Below is a small trained network, with its code and all its weights. Each question gives an input and a target symbol and asks what happens when units are switched off, that is, made to give their printed mean instead of their output.

import numpy as np


def w(rows, s, z=0):
    codes = np.array(rows[::2]) - 128.0
    scale = np.full(codes.shape[1], s)
    scale[-1] = z or s
    return codes * scale


def norm(h):
    return h / np.sqrt((h * h).mean(-1, keepdims=True) + 1e-5)


def f(y):
    return y / 2 * (1 + np.tanh(0.7978845608 * (y + 0.044715 * y**3)))


def softmax(a):
    e = np.exp(a - a.max(-1, keepdims=True))
    return e / e.sum(-1, keepdims=True)


def log_softmax(a):
    a = a - a.max(-1, keepdims=True)
    return a - np.log(np.exp(a).sum(-1, keepdims=True))


def net(x, mask):
    ids = ['ΠΨαβγεζηξ'.index(c) for c in x.split()]
    T = len(ids)
    res = E[ids] + P[:T]
    u = 0
    for l in range(3):
        q, k, v = (norm(res) @ M[l].T for M in (Q, K, V))
        z = softmax(np.where(np.tri(T) > 0, q @ k.T / 3**0.5, -1e9)) @ v
        res = res + np.where(mask[u], z, O[l][:, -1]) @ O[l][:, :-1]
        u += 1
        y = f(norm(res) @ A[l][:, :-1].T + A[l][:, -1])
        res = res + np.where(mask[u : u + 4], y, B[l][:, -1]) @ B[l][:, :-1]
        u += 4
    return log_softmax(norm(res)[-1] @ U[:, :-1].T + U[:, -1])


Q, K, V, O, A, B = {}, {}, {}, {}, {}, {}
E = w([
[143,123,130,106],'Π',
[5,191,145,144],'Ψ',
[109,115,138,137],'α',
[135,127,153,142],'β',
[158,131,147,60],'γ',
[121,15,156,162],'ε',
[165,163,202,94],'ζ',
[114,116,142,101],'η',
[146,154,178,152],'ξ',
],0.025)
P = w([
[122,111,99,176],'0',
[236,236,165,150],'1',
[255,166,175,201],'2',
[217,161,223,163],'3',
[188,158,195,166],'4',
[171,160,187,151],'5',
[159,138,183,145],'6',
[128,147,151,136],'7',
[131,127,158,122],'8',
[171,130,175,147],'9',
[135,151,143,154],'10',
[136,108,147,113],'11',
[143,113,133,135],'12',
[161,124,149,146],'13',
],0.0078)
Q[0] = w([
[221,156,7,13],'0.h1',
[163,250,44,134],'0.h1',
[197,253,171,120],'0.h1',
],0.0072)
K[0] = w([
[225,1,10,145],'0.h1',
[196,57,199,171],'0.h1',
[166,13,80,73],'0.h1',
],0.0056)
V[0] = w([
[16,207,201,74],'0.h1',
[96,193,117,208],'0.h1',
[194,153,253,99],'0.h1',
],0.0078)
O[0] = w([
[196,105,186,177,187],'0.h1',
[194,104,119,255,116],'0.h1',
[203,157,9,85,255],'0.h1',
],0.0094,0.0092)
A[0] = w([
[143,87,46,153,251],'0.n1',
[198,104,132,77,68],'0.n2',
[246,106,166,136,148],'0.n3',
[53,185,157,187,163],'0.n4',
],0.011,0.0031)
B[0] = w([
[111,151,216,66,154],'0.n1',
[163,130,82,70,199],'0.n2',
[68,1,41,154,253],'0.n3',
[233,193,32,250,140],'0.n4',
],0.0083,0.011)
Q[1] = w([
[53,113,246,180],'1.h1',
[88,74,182,138],'1.h1',
[115,108,69,95],'1.h1',
],0.013)
K[1] = w([
[186,56,86,76],'1.h1',
[207,109,137,116],'1.h1',
[94,249,132,160],'1.h1',
],0.011)
V[1] = w([
[210,2,85,179],'1.h1',
[229,158,103,18],'1.h1',
[187,180,51,188],'1.h1',
],0.0091)
O[1] = w([
[67,139,51,23,202],'1.h1',
[22,254,168,132,180],'1.h1',
[44,156,110,132,254],'1.h1',
],0.0096,0.0051)
A[1] = w([
[105,81,114,244,194],'1.n1',
[191,219,203,115,77],'1.n2',
[110,255,29,226,6],'1.n3',
[123,227,93,76,143],'1.n4',
],0.0082,0.002)
B[1] = w([
[50,184,48,207,200],'1.n1',
[116,37,107,255,150],'1.n2',
[203,218,197,111,206],'1.n3',
[147,49,142,192,253],'1.n4',
],0.0085,0.0037)
Q[2] = w([
[150,218,197,161],'2.h1',
[252,138,205,221],'2.h1',
[183,44,180,130],'2.h1',
],0.012)
K[2] = w([
[116,85,84,10],'2.h1',
[28,100,165,69],'2.h1',
[142,63,247,162],'2.h1',
],0.012)
V[2] = w([
[144,138,50,102],'2.h1',
[254,59,56,98],'2.h1',
[224,161,211,145],'2.h1',
],0.0094)
O[2] = w([
[123,211,120,121,251],'2.h1',
[254,141,74,175,150],'2.h1',
[161,158,205,98,169],'2.h1',
],0.011,0.0019)
A[2] = w([
[123,27,132,73,192],'2.n1',
[91,104,123,138,42],'2.n2',
[146,185,11,103,17],'2.n3',
[49,156,169,117,3],'2.n4',
],0.011,0.0023)
B[2] = w([
[207,116,159,182,254],'2.n1',
[138,139,63,70,133],'2.n2',
[78,53,152,225,233],'2.n3',
[254,77,148,58,155],'2.n4',
],0.0093,0.0057)
U = w([
[57,75,250,180,111],'Π',
[109,111,116,151,59],'Ψ',
[120,64,105,134,48],'α',
[172,140,53,70,31],'β',
[88,142,213,80,254],'γ',
[158,185,153,184,220],'ε',
[35,172,89,73,232],'ζ',
[213,112,207,132,161],'η',
[84,104,67,136,37],'ξ',
],0.011,0.003)

Each question gives the input, a string of symbols that net reads in full, and the target symbol t.
The units are the heads (3 rows each of Q, K, V and O) and the neurons (one row each of A and B). Each row of codes is followed by its name. A weight is (code - 128) times the scale printed after its matrix; where a second scale follows, it is the last column's (O, A, B and U).
mask holds one flag per unit, layer by layer, with each layer's heads first. A switched-off unit (its flag False) gives its mean, the last column of its rows in O or B, instead of its output. The means were averaged over made-up inputs and are rounded, as every weight is.
A unit's drop is (log p(t) with every unit on - log p(t) with that unit switched off) / (log p(t) with every unit on - log p(t) with every unit switched off).
The circuit of an input: a set's keep is (log p(t) with only the set's units on - log p(t) with every unit switched off) / (log p(t) with every unit on - log p(t) with every unit switched off). Starting from the 12 units with the biggest drops (on a tie, the unit counted first), units are removed one at a time, each time the one whose removal leaves the highest keep (on an exact tie, the one counted first), for as long as the keep stays at least 0.8.
units of the circuit, in order: the units of the circuit, biggest drop first
unit that matters most: the unit with the biggest drop
top k neurons: the k neurons with the biggest drops, biggest first
k most important neurons of layer l: the k neurons of layer l with the biggest drops, biggest first
input Ψ Ψ γ η Π ζ Ψ η η α, target ζ: units of the circuit, in order -> 0.n4, 1.n4, 2.h1
input ε η ε γ η β ξ ξ ζ, target ε: unit that matters most -> 0.h1
input ε ζ α Π α ζ ξ ζ ε ζ α, target ε: units of the circuit, in order -> 0.h1, 1.h1
input ζ α η ζ Ψ, target ε: units of the circuit, in order -> 0.n4, 1.n3
input η β ζ α, target η: units of the circuit, in order -> 0.h1, 1.h1, 0.n3, 2.h1
input η η η ζ ζ β β, target η: units of the circuit, in order -> 0.h1, 1.h1, 0.n3, 2.h1
input β η ζ, target β: units of the circuit, in order -> 0.h1, 1.h1
input η ε γ, target η: units of the circuit, in order -> 0.h1, 1.h1, 0.n3
input ε Π α α, target ε: units of the circuit, in order -> 1.h1, 0.h1, 0.n3
input β ζ η ζ α, target β: 2 most important neurons of layer 0 -> 0.n2, 0.n1
input β η ζ α, target β: top 2 neurons -> 0.n2, 0.n1
input ε ζ η, target ε: units of the circuit, in order -> 1.h1, 0.h1
input Π α ζ, target Π: top 2 neurons -> 0.n3, 1.n2
input β γ Π ζ γ ζ γ Π ξ η ε ζ ξ, target β: top 3 neurons -> 0.n2, 0.n1, 0.n3
input η ξ α η ζ Π, target η: units of the circuit, in order -> 0.h1, 0.n3, 1.h1
input γ ε η ζ β ξ β β β ε, target γ: 2 most important neurons of layer 2 -> 2.n3, 2.n4
input η γ β η Π ζ η η ζ ζ η ξ, target η: units of the circuit, in order -> 0.h1, 1.h1, 0.n3, 2.h1
input Π α ζ β ζ η γ, target Π: top 2 neurons -> 0.n3, 1.n2
input ζ Ψ ε α η γ ε η ξ β Π ζ Π, target γ: top 2 neurons -> 0.n4, 0.n3
input η ζ ζ ζ ε, target η: top neuron -> 0.n1
input γ η β η, target γ: units of the circuit, in order -> 1.h1, 0.h1, 2.h1, 0.n3
input η ε ζ ξ γ Ψ ζ ζ ζ η β Ψ η Π, target η: top 2 neurons -> 0.n3, 2.n1
input γ γ ζ α, target γ: top 2 neurons -> 0.n3, 2.n4
input η ξ Ψ ζ α ξ ζ β Ψ ζ ζ γ, target η: top 2 neurons -> 0.n3, 2.n1
input ζ ζ ξ η η Ψ ε ξ β γ η γ ε, target Π: top 3 neurons -> 0.n4, 0.n3, 1.n3
input ζ β η ε, target ζ: top neuron -> 0.n1
input Π ζ ζ η Ψ β η Π, target γ: 2 most important neurons of layer 0 -> 0.n3, 0.n4
input Π ε α, target Π: top 2 neurons -> 0.n3, 1.n2
